Below are the code and all the weights of a small trained network. Each question names an input and a class and asks about switching units off, where a switched-off unit gives its printed mean instead of its output.

import numpy as np


def w(rows, s, z=0):
    codes = np.array(rows[::2]) - 128.0
    scale = np.full(codes.shape[1], s)
    scale[-1] = z or s
    return codes * scale


def norm(h):
    return h / np.sqrt((h * h).mean(-1, keepdims=True) + 1e-5)


def f(y):
    return np.maximum(y, 0)


def log_softmax(a):
    a = a - a.max(-1, keepdims=True)
    return a - np.log(np.exp(a).sum(-1, keepdims=True))


def net(x, mask):
    res = np.array(x, float).reshape(1, 4) / 4 @ E
    u = 0
    for l in range(4):
        y = f(norm(res) @ A[l][:, :-1].T + A[l][:, -1])
        res = res + np.where(mask[u : u + 3], y, B[l][:, -1]) @ B[l][:, :-1]
        u += 3
    return log_softmax(norm(res)[-1] @ U[:, :-1].T + U[:, -1])


A, B = {}, {}
E = w([
[135,123,243,213,175,240,125,47,245,32,43],'x0',
[133,130,115,124,136,126,113,72,185,3,133],'x1',
[188,99,81,149,181,161,69,201,189,146,69],'x2',
[164,163,128,71,79,160,124,125,133,132,129],'x3',
],0.0038)
A[0] = w([
[217,178,169,160,231,233,73,211,153,94,51,133],'L0N0',
[137,167,120,81,93,198,71,148,105,242,212,2],'L0N1',
[96,189,208,251,179,136,62,50,180,178,211,15],'L0N2',
],0.0026,0.00031)
B[0] = w([
[126,129,2,120,108,140,143,220,198,103,129,252],'L0N0',
[84,148,192,76,104,150,199,160,116,116,125,201],'L0N1',
[99,131,125,143,129,77,44,115,108,108,169,198],'L0N2',
],0.0079,0.0033)
A[1] = w([
[138,178,77,106,111,204,170,170,81,233,169,254],'L1N0',
[38,4,155,161,169,85,46,137,81,178,197,226],'L1N1',
[80,157,124,140,205,176,100,46,65,188,77,97],'L1N2',
],0.0031,0.00065)
B[1] = w([
[105,78,176,83,139,2,199,92,136,132,138,254],'L1N0',
[156,186,151,126,140,206,145,81,118,181,139,215],'L1N1',
[114,209,77,187,168,220,111,112,157,108,154,141],'L1N2',
],0.0064,0.0032)
A[2] = w([
[143,191,215,15,67,89,89,126,225,122,182,253],'L2N0',
[112,116,128,90,2,29,151,168,64,188,133,181],'L2N1',
[151,67,64,98,78,60,171,121,193,210,108,148],'L2N2',
],0.0034,0.00055)
B[2] = w([
[145,80,110,151,157,147,128,148,94,112,92,202],'L2N0',
[244,115,136,175,2,120,190,95,98,183,95,254],'L2N1',
[93,104,202,141,201,140,121,95,117,156,159,205],'L2N2',
],0.0081,0.0048)
A[3] = w([
[157,182,86,75,24,119,143,88,54,106,157,42],'L3N0',
[8,110,182,229,65,178,81,13,120,9,113,140],'L3N1',
[5,148,214,123,144,114,98,43,140,82,141,3],'L3N2',
],0.0028,0.00055)
B[3] = w([
[98,62,139,75,96,63,158,218,191,171,19,217],'L3N0',
[105,186,193,115,151,98,115,132,62,255,178,255],'L3N1',
[149,228,67,176,47,201,143,20,85,157,141,185],'L3N2',
],0.0054,0.0033)
U = w([
[103,241,179,160,143,137,120,22,17,138,174,211],'0',
[122,75,37,139,217,175,90,205,253,24,75,2],'1',
[186,52,151,29,42,38,238,165,43,151,66,205],'2',
],0.0055,0.0004)

Each question gives the input, the list of numbers given to net, and the class t.
The units are the neurons (one row each of A and B). Each row of codes is followed by its name. A weight is (code - 128) times the scale printed after its matrix; where a second scale follows, it is the last column's (A, B and U).
mask holds one flag per neuron, layer by layer. A switched-off neuron (its flag False) gives its mean, the last column of its row in B, instead of its output. The means were averaged over made-up inputs and are rounded, as every weight is.
A unit's drop is (log p(t) with every unit on - log p(t) with that unit switched off) / (log p(t) with every unit on - log p(t) with every unit switched off).
The circuit of an input: a set's keep is (log p(t) with only the set's units on - log p(t) with every unit switched off) / (log p(t) with every unit on - log p(t) with every unit switched off). Starting from all 12 units, units are removed one at a time, each time the one whose removal leaves the highest keep (on an exact tie, the one counted first), for as long as the keep stays at least 0.8.
circuit, biggest first: the units of the circuit, biggest drop first
k most important neurons: the k neurons with the biggest drops, biggest first
top k neurons in layer l: the k neurons of layer l with the biggest drops, biggest first
drop when u is switched off: that unit's drop, to one decimal
input [-4,3,8,-4], class 1: most important neuron : [L2N1]
input [0,5,-5,-1], class 0: 2 most important neurons : [L2N1 L1N0]
input [-1,1,-3,-3], class 0: 3 most important neurons : [L0N0 L1N1 L0N1]
input [8,-5,0,1], class 1: circuit, biggest first : [L0N0 L2N1]
input [-3,8,1,2], class 1: circuit, biggest first : [L2N1 L1N0]
input [-8,6,6,-8], class 0: top 2 neurons in layer 2 : [L2N2 L2N1]
input [2,-2,3,8], class 1: circuit, biggest first : [L0N0 L2N1]
input [-3,5,6,6], class 1: circuit, biggest first : [L2N1 L3N1]
input [3,-8,-2,-2], class 0: top 2 neurons in layer 0 : [L0N0 L0N2]
input [-1,5,4,-1], class 1: drop when L2N0 is switched off : 0.0
input [5,5,0,8], class 1: drop when L2N1 is switched off : 0.1
input [-2,6,4,8], class 1: drop when L2N1 is switched off : 0.3
input [6,-7,4,-8], class 1: drop when L0N0 is switched off : 0.3
input [0,3,0,-5], class 0: most important neuron : [L2N1]
